Below are the code and all the weights of a small trained network. Each question names an input and a class and asks about switching units off, where a switched-off unit gives its printed mean instead of its output.

import numpy as np


def w(rows, s, z=0):
    codes = np.array(rows[::2]) - 128.0
    scale = np.full(codes.shape[1], s)
    scale[-1] = z or s
    return codes * scale


def f(y):
    return y / 2 * (1 + np.tanh(0.7978845608 * (y + 0.044715 * y**3)))


def log_softmax(a):
    a = a - a.max(-1, keepdims=True)
    return a - np.log(np.exp(a).sum(-1, keepdims=True))


def net(x, mask):
    res = np.array(x, float).reshape(1, 4) / 4 @ E
    y = f(res @ A[0][:, :-1].T + A[0][:, -1])
    res = res + np.where(mask, y, B[0][:, -1]) @ B[0][:, :-1]
    return log_softmax(res[-1] @ U[:, :-1].T + U[:, -1])


A, B = {}, {}
E = w([
[203,151,20,200,173,141,181,161],'x0',
[136,130,62,184,189,201,7,67],'x1',
[215,2,195,76,83,232,172,156],'x2',
[72,28,109,96,195,70,38,55],'x3',
],0.0083)
A[0] = w([
[161,107,110,112,135,182,114,103,192],'N1',
[87,142,165,56,80,59,182,141,168],'N2',
[162,60,205,11,55,181,133,130,171],'N3',
[63,79,142,136,157,98,48,92,208],'N4',
[28,193,129,109,105,110,144,136,202],'N5',
[158,87,133,99,132,82,147,128,201],'N6',
[160,169,191,164,111,203,87,157,186],'N7',
[133,75,214,60,93,124,120,158,220],'N8',
[186,49,168,94,127,164,162,133,135],'N9',
[90,132,131,103,121,50,132,142,165],'N10',
[90,130,40,201,203,96,60,108,177],'N11',
[52,132,79,136,205,100,85,107,236],'N12',
[233,120,64,199,132,150,153,146,204],'N13',
[122,146,48,162,206,98,71,64,183],'N14',
[200,152,96,210,174,186,150,128,146],'N15',
[124,187,108,153,122,78,158,164,185],'N16',
[142,172,172,122,81,178,164,166,253],'N17',
[1,153,151,73,166,99,49,60,165],'N18',
],0.011,0.0054)
B[0] = w([
[156,135,44,143,147,158,95,165,166],'N1',
[123,93,167,84,139,47,188,180,198],'N2',
[199,124,53,27,174,155,166,67,233],'N3',
[83,173,131,98,171,126,92,53,229],'N4',
[78,76,200,116,52,129,162,162,189],'N5',
[105,193,156,126,205,122,168,124,162],'N6',
[197,59,96,151,38,133,98,88,172],'N7',
[155,93,80,13,158,112,201,44,214],'N8',
[165,142,23,80,224,175,129,113,192],'N9',
[79,143,239,124,131,79,170,132,175],'N10',
[48,140,183,191,159,233,84,126,244],'N11',
[2,129,215,160,154,143,85,80,234],'N12',
[193,243,70,210,169,170,157,220,206],'N13',
[31,125,132,167,179,224,93,155,238],'N14',
[183,191,68,185,77,116,126,171,197],'N15',
[78,105,155,149,123,140,121,240,178],'N16',
[187,46,82,119,59,120,165,159,192],'N17',
[49,106,152,68,62,68,54,71,253],'N18',
],0.0081,0.017)
U = w([
[202,100,63,45,237,136,150,93,205],'0',
[109,167,138,252,173,198,113,180,129],'1',
[117,73,189,92,101,52,195,231,129],'2',
[190,47,124,89,28,122,156,77,37],'3',
[234,164,84,206,66,124,97,208,98],'4',
[102,125,189,85,137,35,128,47,5],'5',
[48,100,177,141,124,152,2,92,159],'6',
],0.0086,0.0019)

Each question gives the input, the list of numbers given to net, and the class t.
The units are the neurons (one row each of A and B). Each row of codes is followed by its name. A weight is (code - 128) times the scale printed after its matrix; where a second scale follows, it is the last column's (A, B and U).
mask holds one flag per neuron, in row order. A switched-off neuron (its flag False) gives its mean, the last column of its row in B, instead of its output. The means were averaged over made-up inputs and are rounded, as every weight is.
A unit's drop is (log p(t) with every unit on - log p(t) with that unit switched off) / (log p(t) with every unit on - log p(t) with every unit switched off).
The circuit of an input: a set's keep is (log p(t) with only the set's units on - log p(t) with every unit switched off) / (log p(t) with every unit on - log p(t) with every unit switched off). Starting from the 12 units with the biggest drops (on a tie, the unit counted first), units are removed one at a time, each time the one whose removal leaves the highest keep (on an exact tie, the one counted first), for as long as the keep stays at least 0.8.
units of the circuit, in order: the units of the circuit, biggest drop first
k most important neurons: the k neurons with the biggest drops, biggest first
drop when u is switched off: that unit's drop, to one decimal
input [1,-5,1,-6], class 2: units of the circuit, in order => [N2]
input [-2,-6,4,-8], class 0: 2 most important neurons => [N3, N9]
input [5,-7,-5,4], class 2: units of the circuit, in order => [N2, N16]
input [8,-7,0,4], class 2: units of the circuit, in order => [N11, N3]
input [7,-7,-3,6], class 1: units of the circuit, in order => [N18, N8]
input [-6,-6,-6,8], class 5: 3 most important neurons => [N2, N10, N8]
input [-8,-3,-1,-3], class 3: 2 most important neurons => [N3, N8]
input [-8,-3,-7,-3], class 2: 2 most important neurons => [N5, N2]
input [2,4,6,-1], class 0: 3 most important neurons => [N9, N3, N16]
input [7,8,1,8], class 1: 2 most important neurons => [N13, N15]
input [-5,-8,2,-1], class 0: 2 most important neurons => [N3, N8]
input [-3,-5,-1,-5], class 2: drop when N2 is switched off => 0.1
input [7,-4,2,0], class 4: drop when N12 is switched off => 0.0
input [-1,5,7,-8], class 0: units of the circuit, in order => [N3]
input [6,-1,3,6], class 1: drop when N3 is switched off => 0.1
input [5,-5,5,-6], class 4: drop when N3 is switched off => -0.1
